Here is a tiny trained network, its code and every weight. The questions are about switching its units off for an input and a target symbol, where a switched-off unit gives its printed mean instead of its output.

import numpy as np


def w(rows, s, z=0):
    codes = np.array(rows[::2]) - 128.0
    scale = np.full(codes.shape[1], s)
    scale[-1] = z or s
    return codes * scale


def norm(h):
    return h / np.sqrt((h * h).mean(-1, keepdims=True) + 1e-5)


def softmax(a):
    e = np.exp(a - a.max(-1, keepdims=True))
    return e / e.sum(-1, keepdims=True)


def log_softmax(a):
    a = a - a.max(-1, keepdims=True)
    return a - np.log(np.exp(a).sum(-1, keepdims=True))


def net(x, mask):
    ids = ['ΛΨαγδεηθω'.index(c) for c in x.split()]
    T = len(ids)
    res = E[ids] + P[:T]
    u = 0
    for l in range(3):
        r = norm(res)
        for j in range(2):
            rows = slice(3 * j, 3 * j + 3)
            q, k, v = (r @ M[l][rows].T for M in (Q, K, V))
            z = softmax(np.where(np.tri(T) > 0, q @ k.T / 3**0.5, -1e9)) @ v
            o = O[l][rows]
            res = res + np.where(mask[u + j], z, o[:, -1]) @ o[:, :-1]
        u += 2
    return log_softmax(norm(res)[-1] @ U[:, :-1].T + U[:, -1])


Q, K, V, O = {}, {}, {}, {}
E = w([
[85,44,11,88,114,55,139,151,115,80],'Λ',
[186,145,182,85,73,183,152,62,179,161],'Ψ',
[214,173,69,179,159,114,103,117,125,106],'α',
[108,89,110,235,97,143,195,102,238,79],'γ',
[149,13,171,153,251,226,54,32,84,97],'δ',
[141,168,49,33,166,212,22,143,94,147],'ε',
[55,188,74,171,211,140,106,195,136,98],'η',
[42,56,134,58,122,196,133,178,189,179],'θ',
[86,86,150,120,99,122,71,142,23,244],'ω',
],0.013)
P = w([
[96,165,165,121,154,27,140,88,119,155],'0',
[118,53,36,147,178,110,4,213,73,230],'1',
[165,113,98,167,156,173,154,107,94,173],'2',
[143,170,192,112,117,157,173,141,75,72],'3',
[155,104,151,75,99,218,24,197,221,48],'4',
[192,80,75,237,202,159,136,107,123,169],'5',
],0.015)
Q[0] = w([
[165,99,152,202,109,109,62,163,184,224],'L0H0',
[83,135,170,75,70,91,122,101,106,48],'L0H0',
[74,149,122,178,167,106,223,56,41,214],'L0H0',
[170,101,137,137,90,94,98,124,193,42],'L0H1',
[87,143,234,63,90,144,127,157,83,11],'L0H1',
[141,116,118,136,120,138,2,203,222,123],'L0H1',
],0.0097)
K[0] = w([
[115,148,80,157,110,77,136,69,132,243],'L0H0',
[162,106,138,138,54,201,116,211,142,134],'L0H0',
[101,146,197,119,104,79,46,182,153,89],'L0H0',
[180,108,70,189,139,159,166,136,143,129],'L0H1',
[182,98,136,132,78,251,133,202,108,72],'L0H1',
[127,153,74,169,166,194,173,55,109,223],'L0H1',
],0.012)
V[0] = w([
[194,170,154,76,96,177,82,35,199,164],'L0H0',
[127,54,73,2,135,99,145,103,124,77],'L0H0',
[109,184,137,138,114,85,67,105,136,135],'L0H0',
[33,141,151,92,166,207,95,181,166,163],'L0H1',
[80,92,147,230,147,134,186,98,198,74],'L0H1',
[88,30,202,126,60,103,192,134,163,148],'L0H1',
],0.013)
O[0] = w([
[149,91,117,53,98,89,183,107,89,89,2],'L0H0',
[163,155,150,156,122,94,38,134,162,23,182],'L0H0',
[141,107,55,189,102,97,148,80,130,142,196],'L0H0',
[53,131,150,68,179,101,146,58,206,150,73],'L0H1',
[133,86,225,182,115,93,206,216,148,159,129],'L0H1',
[252,90,120,100,124,97,117,181,206,187,58],'L0H1',
],0.015,0.0082)
Q[1] = w([
[214,93,188,226,207,108,106,2,70,141],'L1H0',
[148,233,52,160,71,142,140,75,198,133],'L1H0',
[211,122,130,96,150,33,162,104,63,92],'L1H0',
[112,147,231,77,107,58,199,249,129,95],'L1H1',
[131,232,202,134,154,39,133,48,141,69],'L1H1',
[28,220,167,49,27,131,51,188,155,79],'L1H1',
],0.0091)
K[1] = w([
[25,194,161,92,93,39,107,233,106,111],'L1H0',
[118,108,66,99,113,82,54,157,74,191],'L1H0',
[135,106,162,67,150,72,128,146,134,109],'L1H0',
[138,101,127,119,115,201,187,131,225,48],'L1H1',
[68,106,179,67,93,163,80,167,101,126],'L1H1',
[126,160,39,98,128,245,136,174,146,109],'L1H1',
],0.012)
V[1] = w([
[175,100,121,142,156,172,95,99,89,181],'L1H0',
[103,194,145,104,77,123,169,145,168,91],'L1H0',
[109,124,135,168,148,67,133,148,132,134],'L1H0',
[116,55,191,91,175,159,76,114,76,92],'L1H1',
[129,190,105,142,135,2,129,173,119,176],'L1H1',
[106,116,45,76,54,173,90,189,139,178],'L1H1',
],0.0097)
O[1] = w([
[147,79,186,127,198,163,108,83,62,105,201],'L1H0',
[113,236,38,79,103,61,160,198,129,153,2],'L1H0',
[145,107,123,147,54,107,136,117,122,158,207],'L1H0',
[114,1,141,162,214,106,32,76,68,108,117],'L1H1',
[148,138,94,146,63,151,143,133,172,154,191],'L1H1',
[88,200,90,84,163,215,160,147,161,83,74],'L1H1',
],0.011,0.004)
Q[2] = w([
[167,102,65,231,84,94,181,123,121,183],'L2H0',
[115,149,11,163,185,140,126,43,137,225],'L2H0',
[19,147,175,176,129,167,207,130,62,105],'L2H0',
[151,171,53,196,136,79,59,98,158,142],'L2H1',
[175,87,79,229,115,81,185,160,107,153],'L2H1',
[150,92,102,151,177,108,204,74,196,225],'L2H1',
],0.012)
K[2] = w([
[127,141,111,208,31,24,163,118,138,208],'L2H0',
[89,228,75,148,131,87,107,10,146,202],'L2H0',
[73,130,130,175,189,153,173,170,54,158],'L2H0',
[151,174,73,182,135,97,44,67,163,165],'L2H1',
[169,124,115,192,53,2,185,94,95,156],'L2H1',
[96,168,147,91,116,28,158,72,178,216],'L2H1',
],0.012)
V[2] = w([
[194,68,154,90,81,104,136,148,198,134],'L2H0',
[123,175,113,182,37,17,123,182,158,92],'L2H0',
[124,118,191,63,131,76,251,120,75,111],'L2H0',
[147,78,177,101,115,118,81,144,153,94],'L2H1',
[143,123,172,74,73,55,157,106,108,85],'L2H1',
[45,149,180,169,158,14,159,117,211,174],'L2H1',
],0.011)
O[2] = w([
[130,165,119,42,214,79,160,147,101,79,60],'L2H0',
[98,186,206,117,205,246,60,160,111,16,171],'L2H0',
[116,173,49,157,181,157,148,94,60,179,1],'L2H0',
[140,110,145,127,182,69,133,104,110,88,116],'L2H1',
[132,181,74,118,189,141,107,110,53,111,55],'L2H1',
[3,77,151,94,203,187,144,126,144,145,117],'L2H1',
],0.012,0.0076)
U = w([
[169,177,158,151,162,155,33,160,147,64,191],'Λ',
[198,188,63,70,183,123,136,131,50,121,254],'Ψ',
[148,142,110,202,32,173,123,146,1,123,17],'α',
[164,124,145,143,155,118,192,233,96,156,139],'γ',
[140,44,162,170,168,61,98,97,29,120,70],'δ',
[73,150,61,88,129,130,58,20,103,48,80],'ε',
[37,133,144,163,149,190,103,115,143,186,113],'η',
[137,134,113,28,226,133,85,100,177,146,171],'θ',
[191,108,87,123,50,78,90,103,181,196,71],'ω',
],0.0087,0.0043)

Each question gives the input, a string of symbols that net reads in full, and the target symbol t.
The units are the heads (3 rows each of Q, K, V and O). Each row of codes is followed by its name. A weight is (code - 128) times the scale printed after its matrix; where a second scale follows, it is the last column's (O and U).
mask holds one flag per head, layer by layer. A switched-off head (its flag False) gives its mean, the last column of its rows in O, instead of its output. The means were averaged over made-up inputs and are rounded, as every weight is.
A unit's drop is (log p(t) with every unit on - log p(t) with that unit switched off) / (log p(t) with every unit on - log p(t) with every unit switched off).
The circuit of an input: a set's keep is (log p(t) with only the set's units on - log p(t) with every unit switched off) / (log p(t) with every unit on - log p(t) with every unit switched off). Starting from all 6 units, units are removed one at a time, each time the one whose removal leaves the highest keep (on an exact tie, the one counted first), for as long as the keep stays at least 0.8.
circuit, biggest first: the units of the circuit, biggest drop first
unit that matters most: the unit with the biggest drop
which heads matter: for each layer, one digit per head in row order, 1 if its drop is at least 0.15 and else 0, layers parted by /
drop when u is switched off: that unit's drop, to one decimal
input ε η Λ Λ δ γ, target ε: circuit, biggest first : (L0H1)
input η Λ δ Ψ Ψ, target δ: circuit, biggest first : (L0H0; L1H1; L2H0)
input Λ δ Λ α, target α: circuit, biggest first : (L0H1; L0H0)
input ω θ Ψ Λ Λ, target Ψ: which heads matter : 10 / 00 / 00
input ω ω α θ δ η, target ω: circuit, biggest first : (L0H1; L2H0)
input Λ ε η δ, target δ: which heads matter : 10 / 01 / 00
input δ δ Λ α Λ α, target δ: which heads matter : 00 / 01 / 00
input ε α η Ψ, target Ψ: which heads matter : 10 / 00 / 00
input γ α Λ, target γ: which heads matter : 01 / 00 / 00
input α α Ψ, target α: which heads matter : 01 / 00 / 00
input Ψ Ψ Λ δ, target δ: circuit, biggest first : (L1H1; L0H0)
input δ Λ Λ ε Λ Λ, target δ: which heads matter : 00 / 01 / 00
input δ δ Λ η, target η: which heads matter : 11 / 00 / 00
input η Ψ Ψ Λ ω, target Ψ: unit that matters most : L0H0
input Λ γ Ψ, target Λ: which heads matter : 10 / 00 / 10
input ε θ δ α ε Ψ, target ε: which heads matter : 01 / 00 / 00
input γ α η, target γ: which heads matter : 01 / 00 / 00
input Ψ Λ Λ ω, target ω: circuit, biggest first : (L2H0; L0H1)
input γ η ω, target γ: drop when L0H0 is switched off : 0.0
input ε θ Λ, target ε: unit that matters most : L0H1
input η η α α δ, target α: drop when L0H1 is switched off : 0.7
input ε γ Ψ θ α Ψ, target ε: drop when L0H1 is switched off : 0.5
